Here is a tiny trained network, its code and every weight. The questions are about switching its units off for an input and a target symbol, where a switched-off unit gives its printed mean instead of its output.

import numpy as np


def w(rows, s, z=0):
    codes = np.array(rows[::2]) - 128.0
    scale = np.full(codes.shape[1], s)
    scale[-1] = z or s
    return codes * scale


def norm(h):
    return h / np.sqrt((h * h).mean(-1, keepdims=True) + 1e-5)


def f(y):
    return np.maximum(y, 0)


def softmax(a):
    e = np.exp(a - a.max(-1, keepdims=True))
    return e / e.sum(-1, keepdims=True)


def log_softmax(a):
    a = a - a.max(-1, keepdims=True)
    return a - np.log(np.exp(a).sum(-1, keepdims=True))


def net(x, mask):
    ids = ['βγδεζηθλμξπτφψω'.index(c) for c in x.split()]
    T = len(ids)
    res = E[ids] + P[:T]
    r = norm(res)
    for j in range(2):
        rows = slice(3 * j, 3 * j + 3)
        q, k, v = (r @ M[0][rows].T for M in (Q, K, V))
        z = softmax(np.where(np.tri(T) > 0, q @ k.T / 3**0.5, -1e9)) @ v
        o = O[0][rows]
        res = res + np.where(mask[j], z, o[:, -1]) @ o[:, :-1]
    y = f(norm(res) @ A[0][:, :-1].T + A[0][:, -1])
    res = res + np.where(mask[2:6], y, B[0][:, -1]) @ B[0][:, :-1]
    return log_softmax(norm(res)[-1] @ U[:, :-1].T + U[:, -1])


Q, K, V, O, A, B = {}, {}, {}, {}, {}, {}
E = w([
[149,105,193,88],'β',
[106,120,133,157],'γ',
[72,124,148,145],'δ',
[98,143,136,122],'ε',
[99,143,107,142],'ζ',
[92,109,133,141],'η',
[117,93,232,135],'θ',
[161,202,194,143],'λ',
[96,4,194,236],'μ',
[67,128,126,156],'ξ',
[194,157,116,124],'π',
[75,127,101,157],'τ',
[83,144,138,144],'φ',
[104,121,108,139],'ψ',
[155,15,100,170],'ω',
],0.012)
P = w([
[255,134,160,133],'0',
[46,135,93,137],'1',
[42,134,92,137],'2',
[49,133,97,133],'3',
[52,137,91,135],'4',
[48,135,92,127],'5',
[55,124,99,126],'6',
[54,130,86,128],'7',
[56,133,100,120],'8',
[43,137,97,136],'9',
],0.0055)
Q[0] = w([
[41,102,67,35],'h0',
[57,208,162,144],'h0',
[200,103,184,92],'h0',
[181,67,197,68],'h1',
[89,83,220,124],'h1',
[250,118,153,153],'h1',
],0.022)
K[0] = w([
[237,30,175,121],'h0',
[155,195,236,207],'h0',
[55,130,156,22],'h0',
[19,62,106,27],'h1',
[63,101,217,143],'h1',
[3,186,39,22],'h1',
],0.015)
V[0] = w([
[136,157,202,32],'h0',
[128,95,63,153],'h0',
[85,231,134,220],'h0',
[111,247,114,82],'h1',
[140,108,213,25],'h1',
[162,113,85,112],'h1',
],0.015)
O[0] = w([
[55,112,111,66,78],'h0',
[141,138,102,168,84],'h0',
[122,141,248,172,214],'h0',
[47,183,97,199,3],'h1',
[59,106,95,75,106],'h1',
[140,146,71,137,113],'h1',
],0.014,0.0053)
A[0] = w([
[167,70,124,234,142],'n0',
[123,215,168,184,60],'n1',
[160,132,88,250,4],'n2',
[84,73,97,133,92],'n3',
],0.026,0.0019)
B[0] = w([
[40,101,174,225,254],'n0',
[222,233,94,49,225],'n1',
[106,49,5,65,242],'n2',
[134,178,141,183,161],'n3',
],0.024,0.013)
U = w([
[84,134,100,85,98],'β',
[100,102,201,215,205],'γ',
[81,89,224,55,169],'δ',
[52,170,132,138,118],'ε',
[162,188,8,94,38],'ζ',
[182,77,120,39,65],'η',
[49,120,105,23,7],'θ',
[65,177,152,145,144],'λ',
[185,74,171,125,163],'μ',
[171,168,175,176,221],'ξ',
[86,210,97,209,87],'π',
[192,147,100,215,99],'τ',
[160,222,166,59,200],'φ',
[73,44,66,173,162],'ψ',
[184,86,97,124,125],'ω',
],0.012,0.002)

Each question gives the input, a string of symbols that net reads in full, and the target symbol t.
The units are the heads (3 rows each of Q, K, V and O) and the neurons (one row each of A and B). Each row of codes is followed by its name. A weight is (code - 128) times the scale printed after its matrix; where a second scale follows, it is the last column's (O, A, B and U).
mask holds one flag per unit, heads first, then neurons. A switched-off unit (its flag False) gives its mean, the last column of its rows in O or B, instead of its output. The means were averaged over made-up inputs and are rounded, as every weight is.
A unit's drop is (log p(t) with every unit on - log p(t) with that unit switched off) / (log p(t) with every unit on - log p(t) with every unit switched off).
The circuit of an input: a set's keep is (log p(t) with only the set's units on - log p(t) with every unit switched off) / (log p(t) with every unit on - log p(t) with every unit switched off). Starting from all 6 units, units are removed one at a time, each time the one whose removal leaves the highest keep (on an exact tie, the one counted first), for as long as the keep stays at least 0.8.
circuit, biggest first: the units of the circuit, biggest drop first
unit that matters most: the unit with the biggest drop
k most important neurons: the k neurons with the biggest drops, biggest first
heads that matter: for each layer, one digit per head in row order, 1 if its drop is at least 0.15 and else 0, layers parted by /
drop of u: that unit's drop, to one decimal
input μ ζ ε ξ, target μ: 2 most important neurons	[n2, n1]
input τ ζ γ ψ η ζ φ ζ δ, target τ: circuit, biggest first	[n1, n0, h1]
input ψ γ λ, target φ: circuit, biggest first	[h0, n1]
input ζ η δ μ γ ψ ε, target ζ: circuit, biggest first	[n1, h1, n2]
input γ ψ β ω ζ η ε ζ ψ ψ, target γ: circuit, biggest first	[n2, n1]
input γ ψ τ φ, target γ: unit that matters most	h1
input π ζ τ φ δ, target π: heads that matter	10
input ψ θ θ, target δ: heads that matter	00
input θ θ τ ψ γ δ φ ζ, target θ: 2 most important neurons	[n0, n1]
input μ ζ ζ γ η φ ε ε δ ζ, target μ: circuit, biggest first	[h1, n2, n1, n0]
input τ ψ ψ δ λ η η, target τ: 2 most important neurons	[n1, n0]
input η φ λ ψ ζ π γ ξ, target η: 3 most important neurons	[n0, n1, n2]
input φ ξ ψ μ π θ τ ψ δ, target φ: circuit, biggest first	[n0, n2]
input η λ ω ζ, target η: circuit, biggest first	[h1]
input ξ ζ ζ ε φ π η τ ψ ψ, target ξ: 2 most important neurons	[n1, n0]
input π ψ η, target π: 3 most important neurons	[n2, n3, n1]
input ζ δ ψ γ β γ θ, target δ: 2 most important neurons	[n1, n2]
input π τ φ η ε ε θ ζ ψ, target π: 2 most important neurons	[n2, n3]
input γ τ η ζ δ, target γ: 2 most important neurons	[n2, n1]
input φ φ μ ψ λ η, target φ: 3 most important neurons	[n0, n2, n1]
input η ψ θ ω ζ ω β θ λ μ, target γ: circuit, biggest first	[n2]
input δ π ζ, target δ: drop of h1	0.2
